In the rows, 128 means zero.
Group, then class
[136 116 144  96 134 209 137 131  89 110 109 126 141 139 146 131 151 157
 126 102  93 146 101 143 159 109 146 128 134 144  82 129 135 126 252]
T.dun
[155 119 146  91 130 231 145 127 105  99  84 109 133 136 107 138 181 173
 140 102  88 165  87 126 151 135 133 116 130 144 122 127 118 133 105]
A.zupa
[148 125 139 118 123 199 143 129  75 112  83 119 137 134 146 118 147 162
 136 125  78 120 118 113 139 151 121 108 136 111 108 120 158 133 126]
C.Fomu
[142 119 133 111 132 208 134 135  88  92  93 114 150 135 140 120 160 194
 130  98  74 142  93 166 146 192 136 128 129 144 118 130 146 130 121]
T.dun
[145 122 112  95 117 212 137 143  77 130  50 120 137 128 137 126 157 180
 134 110  84 133 115 137 151 143 146 156 119 128 115 211 167 145 117]
D.tudi
[152 118 137  85 115 232 153 148 111 123 116  95 134 124 133 112 174 166
 126  95  98 144 111 123 153 115 122 127 134 132 127 113 127 117 115]
A.kosi
[150 120 137 107 139 216 133 145 102 106  89 111 144 128 142 123 168 161
 118 107  86 142 163 127 127 127 146 122 122 139 118 120 147 129 119]
A.zupa
[140 106 143  90 130 226 163 132  84 114  97 115 133 118 156 128 150 163
 135 113  82 139  86 137 144 136 123 131 131 144 111 133 133 131 118]
T.kapi
[128 121 123  84 124 239 143 145 101  90  82 114 124 126 136 126 168 188
 129 104  91 139 100 100 149 139 129 119 132 137 142 127 144 137 119]
A.zupa
[150 136 143 120 106 182 147 116  90 122  75 142 126 128 135 119 152 185
 149 136  80 142 112 136 141 127 128 122 133 128 113 107 158 128 124]
D.tudi
[157 104 135 118 124 225 134 130  90 116  84 116 146 129 140 128 141 188
 134 111  85 173  94 134 131 128 133 116 133 143 105 120 136 109 111]
D.kemi
[158 116 129  98 137 217 137 145  83  95  95 102 129 131 131 124 178 197
 127 123  88 141 107 135 164 142 123 111 133 145 154 121 163 136 120]
A.zupa
[156 101 142 111 127 208 130 132 116 128  85 124 156 128 154 117 162 140
 152  80  93 135 104 163 156 106 146 125 119 133  68 120 125 145 111]
T.lirig
[138 122 140 100 124 201 148 130 114 121  85 126 134 128 136 139 212 185
 140  95  92 144  90 144 136 128 128 136 114 171  99 133 134 128 110]
T.dun

Group, then class
[136 134 138 109 135 137 139 119 127 125 118 129 113 133 119 136 128 131
 125 135 129 136 134 115 123 130 113 129 129 136 130 128 137 129 123]
F.L
[132 131 135 109 137 140 131 136 139 129 127 122 119 117 124 124 120 123
 123 135 129 132 127 141 127 126 133 127 136 141 132 127 140 119 134]
F.Q
[124 126 112 119 130 123 116 126 116 132 138 153 138 138 115 134 128 128
 125 129 124 129 126 139 136 123 124 131 108 109 135 127 128 125 130]
M.U
[123 142 125 110 127 131  99  96 110 132 125 148 135 128 107 130 132 134
 115 135 136 125 134 130 127 134 119 139  92 112 117 137 157 123 114]
E.B
[130 126 123 119 122 124 121 124 117 133 131 152 128 125 122 126 128 130
 123 131 124 128 139 137 129 122 116 127 120 117 144 122 124 128 128]
M.H
[147 129 137 119 132 136 157 127 123 128 140 123 115 138 141 135 130 121
 133 130 125 138 133 119 136 126 125 126 139 148 122 126 130 130 132]
F.L
[128 133 121 102 125 109 112 117 122 126 117 149 134 119 113 130 129 154
 116 135 125 125 141 139 132 127 121 129 113 111 148 128 136 126 121]
M.H
[120 136 109 131 124 132 105 135 126 127 153 136 132 130 124 131 127 128
 126 133 136 122 131 124 128 129 131 127 124 134 133 130 131 130 123]
E.K
[128 126 122 113 123 116 125 112 110 130 133 144 126 131 133 127 136 126
 115 139 122 129 132 128 130 115 124 128 116 128 140 123 132 137 124]
M.H
[132 130 128 122 128 141 144 141 120 122 123 107 122 119 124 135 124 120
 126 131 131 133 128 125 131 128 135 132 128 131 131 124 129 123 128]
F.Q
[121 125 121 123 129 124 125 134 126 134 136 145 124 132 137 124 133 134
 121 131 126 130 127 120 137 123 129 132 128 141 122 129 132 122 131]
E.K
[133 130 124 119 130 125 126 115 118 134 130 147 125 140 146 118 137 122
 118 135 127 122 129 119 129 120 116 129 131 141 114 127 129 126 127]
E.B
[132 125 117 124 131 121 135 121 111 138 144 141 128 128 141 131 134 125
 121 136 122 125 139 127 131 117 103 128 127 116 154 127 123 124 127]
M.H
[123 138 123 135 129 125 142 135 119 134 146 119 125 131 133 150 130 122
 126 137 137 125 136 123 129 121 123 126 130 124 153 132 127 123 118]
E.K
